cols: H C R B
k_256: [151 122 151  81]
k_791: [135 115  96  82]
k_815: [152  88 152  85]
down: [122 115] -> C
places k_256: [122] -> 2
places k_815: [85] -> 4
down: [151 135] -> H

cols: N S L U A
k_764: [121 137 120 163 161]
k_563: [127 153 153 154 120]
k_456: [127 152 154 151 117]
k_616: [128 158 162 155 112]
down: [117 112] -> A
places k_456: [151] -> 4
down: [153 152 158] -> S
down: [153 154 162] -> L

cols: M P Q G T Y
k_225: [159 126 119 102 121 125]
k_261: [ 97 126 148 142 115 134]
k_626: [130 126 148 142 122 122]
k_988: [ 81 141 151 159 130 137]
k_593: [129 131 129 129 129 131]
k_106: [134 125 124 123 127 120]
k_262: [ 97 126 148 142 133 142]
k_994: [120 126 134 129 125 131]
k_45: [ 85 123 160 140 114 131]
k_22: [152 128 109 120 135 112]
k_32: [145 145 145 145 120 132]
places k_32: [145] -> 1 2 3 4
places k_593: [129] -> 1 3 4 5
places k_626: [142] -> 4

cols: V K J W
k_689: [119 128 143 109]
k_199: [116 145 138 140]
k_87: [131 138 138 138]
k_84: [131 132 132 125]
k_515: [117 139 116 139]
k_162: [125 125 125 125]
k_745: [124 142 109  92]
k_91: [121 108 138 138]
k_901: [118 154 137 146]
places k_87: [138] -> 2 3 4
find: [117 139 116 139] -> k_515
down: [121 118] -> V
places k_91: [138] -> 3 4
places k_162: [125] -> 1 2 3 4
places k_84: [132] -> 2 3

cols: zavep gebi zivik Tuko Pez Vin
k_834: [132 145 105 152 140 136]
k_916: [153 153 139 153 153 156]
k_687: [134 112 113 104 112 104]
k_312: [141 120  94 150 115 161]
k_971: [103 153 139 103 143 156]
k_731: [133 114 114 103 114 133]
places k_687: [104] -> 4 6
places k_916: [153] -> 1 2 4 5
places k_731: [133] -> 1 6
places k_971: [143] -> 5
places k_731: [114] -> 2 3 5
down: [139 113] -> zivik
places k_312: [94] -> 3

cols: Tovum lobip zepaz Gure gok zamaz Dula buduv mopal Kega
k_595: [100 149 107 138 162 108 159 143 157  95]
k_943: [122 153 122 106 126 109 122 108 125 120]
k_734: [127 135 135 134 135 134 136 107 135  87]
k_754: [118 137 119 121 133 122 133 125 133 122]
down: [100 122 127] -> Tovum
down: [138 106 134] -> Gure
down: [108 107] -> buduv
places k_734: [135] -> 2 3 5 9
places k_734: [134] -> 4 6

cols: D F X E Z
k_623: [137 154 150 135 139]
k_645: [142 154 162 145 138]
k_502: [125 127 123 129 135]
k_605: [121 130 113 118 129]
k_271: [125 127 123 129 130]
k_20: [142 154 113 118 129]
down: [127 130] -> F
down: [139 138 135] -> Z
down: [154 154 127] -> F
down: [154 154 127 130 127] -> F

cols: pesam renim Fida lil Goduv dasun big
k_434: [107 101 116 112 111  96 121]
k_123: [157 156 130 127 138 127 100]
k_316: [148 144 146 101 122 102 129]
k_489: [113 114  98 119 136 152  98]
k_221: [137  89 154 101  95 163 154]
k_898: [120 117 112 139 116 114 150]
k_426: [113 132 130 156 163 107 140]
k_799: [121 120 115 161 127 136 138]
k_970: [109 164 115 109 134 152 159]
k_438: [103 156 152 135 104 130 120]
down: [121 100 129  98 154 150 140 138 159] -> big
places k_489: [98] -> 3 7
down: [114 107 136] -> dasun
down: [130 146] -> Fida
down: [152 130] -> dasun

cols: Lok rel fam rad
k_594: [140 125 124 125]
k_454: [130 130 111 130]
k_406: [141 116 141 116]
places k_454: [130] -> 1 2 4
places k_594: [140] -> 1
down: [130 141] -> Lok
places k_594: [125] -> 2 4
places k_406: [141] -> 1 3
down: [140 130] -> Lok

cols: rigez dak sema lol peka mafi Vuzi zatak
k_81: [124 133 127 123 125 119 116 134]
k_111: [128 119 128 128 128 129 127 125]
k_786: [127 130 131 131 125 131 132 127]
k_930: [130 130 130 124 166 166 130 166]
k_108: [128 126 126 120 121 123 119 120]
k_698: [131 133 133 132 165 130 132 133]
k_927: [126 129 124 123 126 133 118 126]
k_662: [129 128 125 127 127 117 113 139]
places k_698: [131] -> 1
places k_698: [133] -> 2 3 8
places k_930: [166] -> 5 6 8
places k_111: [128] -> 1 3 4 5
places k_662: [129] -> 1

